Below is a small trained network, with its code and all its weights. Each question gives an input and a target symbol and asks what happens when units are switched off, that is, made to give their printed mean instead of their output.

import numpy as np


def w(rows, s, z=0):
    codes = np.array(rows[::2]) - 128.0
    scale = np.full(codes.shape[1], s)
    scale[-1] = z or s
    return codes * scale


def f(y):
    return y / 2 * (1 + np.tanh(0.7978845608 * (y + 0.044715 * y**3)))


def softmax(a):
    e = np.exp(a - a.max(-1, keepdims=True))
    return e / e.sum(-1, keepdims=True)


def log_softmax(a):
    a = a - a.max(-1, keepdims=True)
    return a - np.log(np.exp(a).sum(-1, keepdims=True))


def net(x, mask):
    ids = ['αγδεζηλμξπστφψω'.index(c) for c in x.split()]
    T = len(ids)
    res = E[ids] + P[:T]
    u = 0
    for l in range(2):
        r = res
        for j in range(2):
            rows = slice(2 * j, 2 * j + 2)
            q, k, v = (r @ M[l][rows].T for M in (Q, K, V))
            z = softmax(np.where(np.tri(T) > 0, q @ k.T / 2**0.5, -1e9)) @ v
            o = O[l][rows]
            res = res + np.where(mask[u + j], z, o[:, -1]) @ o[:, :-1]
        u += 2
        y = f(res @ A[l][:, :-1].T + A[l][:, -1])
        res = res + np.where(mask[u : u + 12], y, B[l][:, -1]) @ B[l][:, :-1]
        u += 12
    return log_softmax(res[-1] @ U[:, :-1].T + U[:, -1])


Q, K, V, O, A, B = {}, {}, {}, {}, {}, {}
E = w([
[100,208,123,119],'α',
[137,177,141,74],'γ',
[89,168,173,21],'δ',
[168,185,122,125],'ε',
[58,189,145,86],'ζ',
[120,197,95,208],'η',
[108,142,195,1],'λ',
[94,202,129,111],'μ',
[55,52,168,230],'ξ',
[211,142,91,219],'π',
[150,162,138,85],'σ',
[158,173,130,112],'τ',
[155,191,82,206],'φ',
[164,162,132,110],'ψ',
[151,146,145,71],'ω',
],0.013)
P = w([
[188,139,246,147],'0',
[161,159,113,96],'1',
[149,156,120,107],'2',
[140,152,124,111],'3',
[139,148,128,119],'4',
[136,144,129,122],'5',
[133,143,130,122],'6',
[130,141,132,125],'7',
[128,139,135,126],'8',
[127,137,131,127],'9',
[126,131,138,124],'10',
[123,126,138,124],'11',
[120,131,138,121],'12',
],0.011)
Q[0] = w([
[177,255,228,218],'L0H1',
[249,186,239,233],'L0H1',
[73,28,166,109],'L0H2',
[41,124,185,14],'L0H2',
],0.0061)
K[0] = w([
[151,200,148,255],'L0H1',
[221,120,129,247],'L0H1',
[125,61,130,141],'L0H2',
[58,98,166,42],'L0H2',
],0.0091)
V[0] = w([
[113,83,138,87],'L0H1',
[88,117,184,110],'L0H1',
[244,93,147,100],'L0H2',
[97,134,153,74],'L0H2',
],0.011)
O[0] = w([
[118,149,157,192,3],'L0H1',
[145,115,181,242,82],'L0H1',
[47,180,96,163,171],'L0H2',
[186,146,2,137,145],'L0H2',
],0.007,0.004)
A[0] = w([
[37,144,144,150,175],'L0N1',
[84,72,133,161,30],'L0N2',
[66,120,70,134,202],'L0N3',
[123,145,19,126,251],'L0N4',
[125,119,74,138,255],'L0N5',
[30,154,53,165,85],'L0N6',
[246,88,46,139,99],'L0N7',
[133,103,189,30,82],'L0N8',
[177,99,124,118,111],'L0N9',
[213,121,130,212,74],'L0N10',
[160,27,118,137,37],'L0N11',
[51,46,211,164,78],'L0N12',
],0.011,0.0066)
B[0] = w([
[183,107,121,97,155],'L0N1',
[94,118,82,90,119],'L0N2',
[157,97,143,76,170],'L0N3',
[123,121,162,64,254],'L0N4',
[112,102,164,87,207],'L0N5',
[236,130,96,111,134],'L0N6',
[205,154,121,84,129],'L0N7',
[255,129,107,122,138],'L0N8',
[142,134,117,91,118],'L0N9',
[213,119,96,73,121],'L0N10',
[89,131,91,126,117],'L0N11',
[199,113,76,81,132],'L0N12',
],0.012,0.0083)
Q[1] = w([
[124,101,2,221],'L1H1',
[127,253,67,144],'L1H1',
[155,57,70,71],'L1H2',
[142,164,144,16],'L1H2',
],0.0072)
K[1] = w([
[199,254,205,81],'L1H1',
[76,150,158,32],'L1H1',
[194,101,90,167],'L1H2',
[113,152,167,190],'L1H2',
],0.0075)
V[1] = w([
[164,122,57,144],'L1H1',
[111,254,123,150],'L1H1',
[162,152,159,162],'L1H2',
[205,104,64,44],'L1H2',
],0.0085)
O[1] = w([
[192,120,87,86,24],'L1H1',
[198,62,222,58,4],'L1H1',
[69,101,64,80,241],'L1H2',
[3,158,183,82,110],'L1H2',
],0.0072,0.0026)
A[1] = w([
[119,88,47,122,60],'L1N1',
[106,97,111,102,95],'L1N2',
[110,231,93,75,143],'L1N3',
[91,107,99,186,152],'L1N4',
[56,24,197,193,2],'L1N5',
[199,75,132,143,126],'L1N6',
[156,130,116,149,117],'L1N7',
[147,137,15,177,107],'L1N8',
[119,169,70,234,141],'L1N9',
[147,61,124,89,131],'L1N10',
[247,99,55,92,72],'L1N11',
[72,89,19,142,100],'L1N12',
],0.012,0.0081)
B[1] = w([
[126,183,111,149,122],'L1N1',
[177,126,125,164,134],'L1N2',
[171,79,136,173,251],'L1N3',
[248,97,178,141,121],'L1N4',
[247,92,163,108,124],'L1N5',
[187,59,147,160,133],'L1N6',
[196,122,180,92,116],'L1N7',
[135,189,196,219,133],'L1N8',
[141,172,197,77,133],'L1N9',
[153,163,126,150,176],'L1N10',
[92,109,159,218,148],'L1N11',
[131,201,128,115,141],'L1N12',
],0.014,0.011)
U = w([
[116,107,120,143,67],'α',
[124,109,113,139,60],'γ',
[129,108,113,136,46],'δ',
[126,111,110,138,67],'ε',
[203,96,189,101,192],'ζ',
[118,100,89,152,126],'η',
[121,102,107,141,66],'λ',
[127,105,108,143,65],'μ',
[158,216,167,144,2],'ξ',
[124,102,88,148,92],'π',
[117,102,113,144,61],'σ',
[118,103,109,149,78],'τ',
[118,104,103,146,85],'φ',
[9,139,182,147,233],'ψ',
[119,195,130,49,238],'ω',
],0.013,0.006)

Each question gives the input, a string of symbols that net reads in full, and the target symbol t.
The units are the heads (2 rows each of Q, K, V and O) and the neurons (one row each of A and B). Each row of codes is followed by its name. A weight is (code - 128) times the scale printed after its matrix; where a second scale follows, it is the last column's (O, A, B and U).
mask holds one flag per unit, layer by layer, with each layer's heads first. A switched-off unit (its flag False) gives its mean, the last column of its rows in O or B, instead of its output. The means were averaged over made-up inputs and are rounded, as every weight is.
A unit's drop is (log p(t) with every unit on - log p(t) with that unit switched off) / (log p(t) with every unit on - log p(t) with every unit switched off).
The circuit of an input: a set's keep is (log p(t) with only the set's units on - log p(t) with every unit switched off) / (log p(t) with every unit on - log p(t) with every unit switched off). Starting from the 12 units with the biggest drops (on a tie, the unit counted first), units are removed one at a time, each time the one whose removal leaves the highest keep (on an exact tie, the one counted first), for as long as the keep stays at least 0.8.
units of the circuit, in order: the units of the circuit, biggest drop first
most important unit: the unit with the biggest drop
k most important neurons: the k neurons with the biggest drops, biggest first
top k neurons in layer l: the k neurons of layer l with the biggest drops, biggest first
which heads matter: for each layer, one digit per head in row order, 1 if its drop is at least 0.15 and else 0, layers parted by /
input λ λ ω λ τ π σ α, target ζ: which heads matter : 01 / 10
input ε γ ε ω φ, target ζ: most important unit : L1H1
input ψ π η ω α, target ζ: units of the circuit, in order : (L0H1, L0N4, L1N3)
input σ φ ε δ η, target ζ: which heads matter : 10 / 11
input ψ ε μ ω ζ α η τ ψ, target ω: which heads matter : 01 / 10
input τ ε η σ α η, target ω: units of the circuit, in order : (L1N3, L0H2, L1H1, L1N11)
input τ α τ φ λ η φ μ π σ φ, target ψ: top 2 neurons in layer 0 : (L0N8, L0N10)
input τ λ ε τ η τ ξ π α, target ξ: which heads matter : 11 / 11
input λ δ ε α η γ ζ λ η δ ζ λ, target ψ: units of the circuit, in order : (L1H2, L0N6)
input σ ζ π η ξ ω, target ξ: which heads matter : 11 / 10
input ψ ω η τ π η ε τ α γ γ ω, target ω: 2 most important neurons : (L1N3, L0N8)
input ω η ψ σ ζ π ψ π, target ω: which heads matter : 01 / 00
input α π μ σ α η μ ψ ψ, target ω: which heads matter : 00 / 10
input ζ ω σ π τ ζ τ ε σ π τ δ π, target ψ: units of the circuit, in order : (L0H2, L1H2)
input ε η γ ζ λ ξ ξ, target ω: which heads matter : 00 / 01
input α π ε δ ξ η, target ξ: which heads matter : 10 / 10
input μ ξ ε, target ξ: which heads matter : 10 / 11
input π α π ω λ τ ζ η σ ε η τ π, target ψ: units of the circuit, in order : (L0H2, L1H2, L1N3)
input α μ τ ψ μ ω γ ζ δ ε ω μ μ, target ψ: units of the circuit, in order : (L1H2)
input φ ω ψ λ π δ λ τ α φ, target ω: most important neuron : (L0N10)
input γ γ π δ ξ μ, target ξ: 3 most important neurons : (L0N12, L0N1, L0N3)
input η ε ε μ, target ζ: top 2 neurons in layer 0 : (L0N4, L0N3)
input ω ω λ μ γ ξ π, target ξ: 4 most important neurons : (L0N12, L0N4, L1N8, L0N3)
input η ζ ξ ε, target ξ: 2 most important neurons : (L0N12, L1N8)
input σ π ω η ω ξ δ, target ξ: which heads matter : 11 / 10
input τ ω η, target ζ: which heads matter : 00 / 10
input η μ ζ λ μ ε η, target ω: which heads matter : 01 / 10
input σ π ζ σ φ, target ζ: which heads matter : 10 / 10
input λ λ ξ α, target ξ: top 4 neurons in layer 0 : (L0N12, L0N4, L0N3, L0N2)
input σ π π ξ η, target ξ: which heads matter : 11 / 11
